Below is a small trained network, with its code and all its weights. Each question gives an input and a class and asks what happens when units are switched off, that is, made to give their printed mean instead of their output.

import numpy as np


def w(rows, s, z=0):
    codes = np.array(rows[::2]) - 128.0
    scale = np.full(codes.shape[1], s)
    scale[-1] = z or s
    return codes * scale


def f(y):
    return np.maximum(y, 0)


def log_softmax(a):
    a = a - a.max(-1, keepdims=True)
    return a - np.log(np.exp(a).sum(-1, keepdims=True))


def net(x, mask):
    res = np.array(x, float).reshape(1, 5) / 4 @ E
    y = f(res @ A[0][:, :-1].T + A[0][:, -1])
    res = res + np.where(mask, y, B[0][:, -1]) @ B[0][:, :-1]
    return log_softmax(res[-1] @ U[:, :-1].T + U[:, -1])


A, B = {}, {}
E = w([
[57,61,58,188,164,96,133],'x0',
[120,136,128,130,130,133,129],'x1',
[125,132,129,129,129,128,128],'x2',
[144,154,108,52,221,74,121],'x3',
[99,143,138,130,87,64,8],'x4',
],0.012)
A[0] = w([
[186,151,154,98,113,163,171,207],'n0',
[168,182,178,101,76,111,21,106],'n1',
[70,117,125,138,129,92,76,106],'n2',
[143,192,184,82,130,91,103,154],'n3',
[110,148,148,162,81,130,100,170],'n4',
[120,124,116,144,73,135,145,220],'n5',
[167,135,164,127,153,137,168,108],'n6',
[167,162,165,80,115,168,208,253],'n7',
[141,154,109,43,255,63,117,158],'n8',
[97,124,105,157,129,96,91,43],'n9',
[92,91,77,175,191,141,190,101],'n10',
[75,112,105,157,131,77,38,52],'n11',
[138,130,105,157,91,159,121,204],'n12',
[81,94,99,178,149,82,152,172],'n13',
[110,129,133,155,115,179,111,216],'n14',
[130,155,112,109,145,112,100,85],'n15',
[117,107,89,150,124,123,115,90],'n16',
[67,76,75,183,147,81,69,17],'n17',
[111,66,77,174,157,129,200,157],'n18',
[126,117,134,156,92,145,132,219],'n19',
[138,110,128,138,51,123,123,224],'n20',
],0.014,0.0049)
B[0] = w([
[228,138,116,144,122,179,131,203],'n0',
[32,175,135,102,135,75,58,228],'n1',
[176,124,132,144,121,171,87,177],'n2',
[131,179,115,76,105,97,75,202],'n3',
[108,173,134,197,160,128,101,182],'n4',
[101,152,116,155,103,192,110,179],'n5',
[145,78,65,164,147,133,118,168],'n6',
[236,58,105,169,128,175,92,226],'n7',
[138,116,89,32,254,92,184,249],'n8',
[172,123,88,148,135,157,134,159],'n9',
[59,122,178,146,209,100,174,204],'n10',
[249,133,113,107,135,158,89,195],'n11',
[119,139,141,159,91,151,119,175],'n12',
[98,93,127,142,107,136,216,193],'n13',
[96,92,141,170,97,126,88,176],'n14',
[143,132,140,73,122,135,124,152],'n15',
[137,91,145,97,94,158,129,153],'n16',
[239,73,99,145,124,155,147,197],'n17',
[69,145,142,105,58,112,215,212],'n18',
[108,137,132,148,80,167,120,179],'n19',
[123,121,168,188,107,95,56,189],'n20',
],0.024,0.018)
U = w([
[202,90,109,212,61,240,110,166],'0',
[247,82,35,77,199,150,148,254],'1',
[26,76,171,198,65,175,226,72],'2',
[57,72,110,105,224,89,249,55],'3',
[68,212,162,178,98,119,35,54],'4',
[119,211,83,3,137,41,84,90],'5',
],0.0062,0.0021)

Each question gives the input, the list of numbers given to net, and the class t.
The units are the neurons (one row each of A and B). Each row of codes is followed by its name. A weight is (code - 128) times the scale printed after its matrix; where a second scale follows, it is the last column's (A, B and U).
mask holds one flag per neuron, in row order. A switched-off neuron (its flag False) gives its mean, the last column of its row in B, instead of its output. The means were averaged over made-up inputs and are rounded, as every weight is.
A unit's drop is (log p(t) with every unit on - log p(t) with that unit switched off) / (log p(t) with every unit on - log p(t) with every unit switched off).
The circuit of an input: a set's keep is (log p(t) with only the set's units on - log p(t) with every unit switched off) / (log p(t) with every unit on - log p(t) with every unit switched off). Starting from the 12 units with the biggest drops (on a tie, the unit counted first), units are removed one at a time, each time the one whose removal leaves the highest keep (on an exact tie, the one counted first), for as long as the keep stays at least 0.8.
circuit, biggest first: the units of the circuit, biggest drop first
unit that matters most: the unit with the biggest drop
top k neurons: the k neurons with the biggest drops, biggest first
drop when u is switched off: that unit's drop, to one decimal
input [7,2,2,-1,-7], class 2: unit that matters most	n8
input [3,2,-5,5,0], class 3: circuit, biggest first	(n7, n0)
input [5,3,0,-3,1], class 0: top 2 neurons	(n17, n11)
input [0,8,-1,-2,6], class 4: top 3 neurons	(n1, n7, n0)
input [6,6,-4,-8,0], class 2: top 2 neurons	(n18, n7)
input [-7,-7,1,1,1], class 5: top 2 neurons	(n1, n3)
input [0,-5,-1,0,-8], class 0: top 3 neurons	(n8, n7, n0)
input [-1,8,-7,2,1], class 5: top 2 neurons	(n17, n7)
input [0,0,8,3,5], class 5: top 2 neurons	(n7, n1)
input [2,-3,2,-2,8], class 0: top 2 neurons	(n8, n17)
input [-4,-6,7,-8,8], class 4: drop when n20 is switched off	0.0
input [-8,8,-2,-2,-3], class 0: drop when n8 is switched off	0.2
input [-8,6,7,-4,2], class 4: drop when n1 is switched off	0.7
input [2,-7,2,8,-8], class 3: drop when n10 is switched off	0.1
input [1,-2,-2,3,-1], class 3: top neuron	(n11)
input [3,5,8,0,-6], class 2: top 2 neurons	(n8, n18)
